Below is a small trained network, with its code and all its weights. Each question gives an input and a class and asks what happens when units are switched off, that is, made to give their printed mean instead of their output.

import numpy as np


def w(rows, s, z=0):
    codes = np.array(rows[::2]) - 128.0
    scale = np.full(codes.shape[1], s)
    scale[-1] = z or s
    return codes * scale


def norm(h):
    return h / np.sqrt((h * h).mean(-1, keepdims=True) + 1e-5)


def f(y):
    return np.maximum(y, 0)


def log_softmax(a):
    a = a - a.max(-1, keepdims=True)
    return a - np.log(np.exp(a).sum(-1, keepdims=True))


def net(x, mask):
    res = np.array(x, float).reshape(1, 7) / 4 @ E
    u = 0
    for l in range(3):
        y = f(norm(res) @ A[l][:, :-1].T + A[l][:, -1])
        res = res + np.where(mask[u : u + 4], y, B[l][:, -1]) @ B[l][:, :-1]
        u += 4
    return log_softmax(norm(res)[-1] @ U[:, :-1].T + U[:, -1])


A, B = {}, {}
E = w([
[138,119,142,138,127,137],'x0',
[132,128,129,128,134,123],'x1',
[133,126,131,128,134,124],'x2',
[131,128,130,131,124,130],'x3',
[159,122,143,2,140,209],'x4',
[115,228,184,152,118,76],'x5',
[236,212,46,122,42,113],'x6',
],0.0081)
A[0] = w([
[101,170,233,54,169,163,1],'0.n1',
[255,108,42,67,108,84,75],'0.n2',
[132,65,120,56,93,184,70],'0.n3',
[167,139,46,185,51,69,129],'0.n4',
],0.0054,0.005)
B[0] = w([
[203,79,183,68,105,70,180],'0.n1',
[123,86,131,123,37,216,224],'0.n2',
[154,122,116,127,195,157,188],'0.n3',
[237,114,150,67,178,3,253],'0.n4',
],0.0074,0.0035)
A[1] = w([
[162,92,1,195,96,148,146],'1.n1',
[31,148,246,71,216,213,154],'1.n2',
[156,115,93,100,69,108,89],'1.n3',
[7,4,132,179,188,14,252],'1.n4',
],0.0077,0.0022)
B[1] = w([
[93,72,216,34,159,65,163],'1.n1',
[133,102,1,240,119,31,230],'1.n2',
[81,133,197,227,229,150,161],'1.n3',
[166,140,185,65,95,248,254],'1.n4',
],0.0087,0.0092)
A[2] = w([
[121,79,72,148,79,3,3],'2.n1',
[77,140,162,198,178,132,215],'2.n2',
[164,201,138,216,119,230,164],'2.n3',
[197,159,128,22,107,164,92],'2.n4',
],0.007,0.0035)
B[2] = w([
[78,51,202,80,153,126,218],'2.n1',
[130,216,145,101,133,97,224],'2.n2',
[51,203,103,109,125,153,253],'2.n3',
[11,145,171,210,135,171,248],'2.n4',
],0.011,0.0038)
U = w([
[96,110,151,108,117,239,144],'0',
[123,68,168,119,157,69,155],'1',
[69,242,107,151,123,154,190],'2',
[188,200,123,126,88,51,5],'3',
[147,60,5,113,161,147,73],'4',
],0.018,0.0026)

Each question gives the input, the list of numbers given to net, and the class t.
The units are the neurons (one row each of A and B). Each row of codes is followed by its name. A weight is (code - 128) times the scale printed after its matrix; where a second scale follows, it is the last column's (A, B and U).
mask holds one flag per neuron, layer by layer. A switched-off neuron (its flag False) gives its mean, the last column of its row in B, instead of its output. The means were averaged over made-up inputs and are rounded, as every weight is.
A unit's drop is (log p(t) with every unit on - log p(t) with that unit switched off) / (log p(t) with every unit on - log p(t) with every unit switched off).
The circuit of an input: a set's keep is (log p(t) with only the set's units on - log p(t) with every unit switched off) / (log p(t) with every unit on - log p(t) with every unit switched off). Starting from all 12 units, units are removed one at a time, each time the one whose removal leaves the highest keep (on an exact tie, the one counted first), for as long as the keep stays at least 0.8.
units of the circuit, in order: the units of the circuit, biggest drop first
k most important neurons: the k neurons with the biggest drops, biggest first
k most important neurons of layer l: the k neurons of layer l with the biggest drops, biggest first
input [-2,-2,-8,6,5,-1,8], class 0: units of the circuit, in order -> (1.n2)
input [2,1,6,-3,3,1,1], class 2: units of the circuit, in order -> (0.n4, 1.n4)
input [-5,5,6,7,0,4,-8], class 2: units of the circuit, in order -> (1.n4, 1.n2, 2.n2)
input [2,-1,6,-2,2,1,8], class 2: 2 most important neurons -> (1.n2, 2.n4)
input [0,-3,1,-7,-5,-6,0], class 0: 2 most important neurons -> (1.n4, 1.n2)
input [-7,-2,-2,-4,-1,3,-8], class 2: 2 most important neurons -> (1.n4, 1.n2)
input [-5,7,2,-8,6,1,-6], class 1: units of the circuit, in order -> (1.n2, 0.n1)
input [-7,-5,1,3,7,8,-4], class 1: 2 most important neurons -> (2.n1, 1.n2)
input [-4,6,-2,8,7,-6,-2], class 4: 2 most important neurons -> (1.n4, 1.n2)
input [4,-7,-6,-6,3,-1,-7], class 4: 2 most important neurons of layer 1 -> (1.n2, 1.n4)
input [-8,-1,0,6,2,-1,7], class 0: 3 most important neurons -> (1.n2, 0.n2, 2.n4)
input [5,4,3,-4,7,4,-1], class 1: 2 most important neurons -> (1.n4, 1.n2)
input [8,-2,-1,-7,0,8,-8], class 2: 4 most important neurons -> (1.n4, 0.n4, 1.n1, 1.n2)
input [2,-8,7,0,1,2,0], class 1: units of the circuit, in order -> (1.n4)
input [0,5,8,-1,-2,-1,-6], class 0: 2 most important neurons -> (1.n4, 1.n3)
input [8,-5,-8,3,-5,-3,0], class 0: 3 most important neurons -> (1.n4, 1.n2, 2.n4)
input [2,0,7,3,-5,2,-5], class 2: 2 most important neurons -> (2.n3, 0.n4)
input [-4,5,-8,-3,4,8,8], class 2: 2 most important neurons -> (1.n2, 2.n4)
input [7,1,5,-8,0,6,-7], class 2: 4 most important neurons -> (1.n4, 1.n1, 0.n4, 1.n2)
input [-7,-7,3,1,5,0,-5], class 4: 2 most important neurons of layer 1 -> (1.n2, 1.n1)
input [4,2,3,0,6,3,-4], class 1: most important neuron of layer 0 -> (0.n1)
input [1,2,0,3,-1,4,-6], class 2: 2 most important neurons of layer 1 -> (1.n4, 1.n2)
input [-6,-2,-5,0,2,5,8], class 2: 2 most important neurons of layer 1 -> (1.n2, 1.n3)
input [-1,-3,5,-3,-8,-1,-2], class 0: 2 most important neurons of layer 1 -> (1.n4, 1.n2)
input [1,7,-4,-5,-6,-4,0], class 0: 2 most important neurons of layer 1 -> (1.n4, 1.n2)
